Here is a tiny trained network, its code and every weight. The questions are about switching its units off for an input and a class, where a switched-off unit gives its printed mean instead of its output.

import numpy as np


def w(rows, s, z=0):
    codes = np.array(rows[::2]) - 128.0
    scale = np.full(codes.shape[1], s)
    scale[-1] = z or s
    return codes * scale


def f(y):
    return np.maximum(y, 0)


def log_softmax(a):
    a = a - a.max(-1, keepdims=True)
    return a - np.log(np.exp(a).sum(-1, keepdims=True))


def net(x, mask):
    res = np.array(x, float).reshape(1, 4) / 4 @ E
    y = f(res @ A[0][:, :-1].T + A[0][:, -1])
    res = res + np.where(mask, y, B[0][:, -1]) @ B[0][:, :-1]
    return log_softmax(res[-1] @ U[:, :-1].T + U[:, -1])


A, B = {}, {}
E = w([
[96,247,46,92],'x0',
[44,187,180,255],'x1',
[43,45,37,142],'x2',
[202,148,47,235],'x3',
],0.0093)
A[0] = w([
[164,170,163,118,59],'n0',
[137,176,179,149,109],'n1',
[205,113,84,85,100],'n2',
[52,146,159,189,100],'n3',
[181,64,227,156,89],'n4',
[26,154,193,154,129],'n5',
[200,130,119,179,88],'n6',
[55,197,53,66,86],'n7',
[147,41,168,160,75],'n8',
[74,103,86,118,63],'n9',
[155,71,49,64,95],'n10',
[115,97,61,151,121],'n11',
[166,51,157,154,104],'n12',
[141,184,127,111,143],'n13',
[184,143,115,189,138],'n14',
[196,103,57,247,192],'n15',
[90,188,184,191,84],'n16',
[29,49,34,122,107],'n17',
[135,220,90,92,58],'n18',
[202,169,105,181,71],'n19',
[231,212,198,131,102],'n20',
[76,134,169,91,255],'n21',
[176,159,63,165,98],'n22',
[156,121,131,34,120],'n23',
[137,89,166,153,58],'n24',
[41,147,167,38,110],'n25',
[57,128,127,171,100],'n26',
[105,177,99,122,74],'n27',
[106,173,171,173,71],'n28',
[165,156,167,125,62],'n29',
[155,37,142,167,86],'n30',
[179,85,107,86,71],'n31',
[206,189,190,112,65],'n32',
[21,77,72,155,82],'n33',
[133,29,199,171,118],'n34',
[179,85,126,106,129],'n35',
[114,37,130,153,99],'n36',
[203,148,95,46,123],'n37',
[150,112,97,36,90],'n38',
[183,120,114,79,80],'n39',
[69,197,23,78,65],'n40',
[111,81,67,160,62],'n41',
[42,106,238,82,98],'n42',
[166,122,69,175,60],'n43',
],0.011,0.0081)
B[0] = w([
[139,112,202,121,154],'n0',
[152,85,185,154,173],'n1',
[108,100,105,187,186],'n2',
[139,101,87,189,189],'n3',
[100,194,124,128,199],'n4',
[118,89,72,162,207],'n5',
[46,106,105,74,168],'n6',
[95,197,136,126,202],'n7',
[94,177,112,130,172],'n8',
[140,131,240,90,154],'n9',
[120,115,146,203,198],'n10',
[164,111,181,93,176],'n11',
[100,208,124,126,175],'n12',
[154,158,135,124,172],'n13',
[72,99,91,90,184],'n14',
[92,97,81,77,248],'n15',
[133,109,81,190,192],'n16',
[224,109,255,114,217],'n17',
[78,184,146,131,178],'n18',
[68,98,115,92,177],'n19',
[184,100,241,90,221],'n20',
[150,105,72,81,225],'n21',
[61,112,114,83,184],'n22',
[102,89,91,166,194],'n23',
[83,165,120,133,145],'n24',
[31,90,77,70,206],'n25',
[144,96,138,193,171],'n26',
[98,174,123,137,155],'n27',
[108,95,113,194,167],'n28',
[142,120,204,121,150],'n29',
[90,187,135,126,173],'n30',
[98,107,108,190,168],'n31',
[177,109,254,135,189],'n32',
[201,108,217,135,193],'n33',
[110,193,106,121,200],'n34',
[138,129,101,168,174],'n35',
[127,190,169,128,171],'n36',
[140,119,121,180,205],'n37',
[105,105,95,180,186],'n38',
[102,111,116,189,166],'n39',
[91,196,143,142,205],'n40',
[124,99,208,88,163],'n41',
[63,103,98,83,215],'n42',
[54,100,113,86,166],'n43',
],0.0093,0.013)
U = w([
[129,92,96,212,107],'0',
[155,112,183,96,122],'1',
[112,249,110,117,111],'2',
[101,77,80,46,78],'3',
[168,121,77,96,253],'4',
[225,160,64,113,61],'5',
[252,167,51,109,66],'6',
],0.02,0.027)

Each question gives the input, the list of numbers given to net, and the class t.
The units are the neurons (one row each of A and B). Each row of codes is followed by its name. A weight is (code - 128) times the scale printed after its matrix; where a second scale follows, it is the last column's (A, B and U).
mask holds one flag per neuron, in row order. A switched-off neuron (its flag False) gives its mean, the last column of its row in B, instead of its output. The means were averaged over made-up inputs and are rounded, as every weight is.
A unit's drop is (log p(t) with every unit on - log p(t) with that unit switched off) / (log p(t) with every unit on - log p(t) with every unit switched off).
The circuit of an input: a set's keep is (log p(t) with only the set's units on - log p(t) with every unit switched off) / (log p(t) with every unit on - log p(t) with every unit switched off). Starting from the 12 units with the biggest drops (on a tie, the unit counted first), units are removed one at a time, each time the one whose removal leaves the highest keep (on an exact tie, the one counted first), for as long as the keep stays at least 0.8.
units of the circuit, in order: the units of the circuit, biggest drop first
unit that matters most: the unit with the biggest drop
top k neurons: the k neurons with the biggest drops, biggest first
drop when u is switched off: that unit's drop, to one decimal
input [-4,6,7,-6], class 1: top 2 neurons -> n17, n33
input [-8,-2,-5,-8], class 2: top 3 neurons -> n4, n34, n12
input [-6,-1,-2,-6], class 2: units of the circuit, in order -> n4, n34
input [-4,-6,1,8], class 3: units of the circuit, in order -> n15
input [7,7,-2,-5], class 0: top 3 neurons -> n5, n16, n3
input [7,-3,7,8], class 3: top 3 neurons -> n15, n22, n43
input [7,7,-7,4], class 0: top 4 neurons -> n16, n28, n17, n3
input [2,6,7,3], class 1: top 2 neurons -> n17, n33
input [-4,8,-8,-5], class 0: top 2 neurons -> n16, n5
input [-7,1,-2,-8], class 3: top 3 neurons -> n42, n25, n21
input [-2,6,-8,3], class 1: top 2 neurons -> n20, n32
input [3,-2,-4,4], class 1: top 2 neurons -> n20, n25
input [7,0,5,-4], class 2: top 2 neurons -> n7, n40
input [5,3,3,4], class 2: unit that matters most -> n40
input [0,0,2,-1], class 4: top 2 neurons -> n20, n32
input [-6,-3,7,-7], class 1: drop when n36 is switched off -> 0.2
input [-5,-5,6,-5], class 1: drop when n17 is switched off -> 0.9
input [-4,0,3,6], class 3: drop when n15 is switched off -> 0.1
input [-1,-1,-4,5], class 3: drop when n17 is switched off -> 0.3
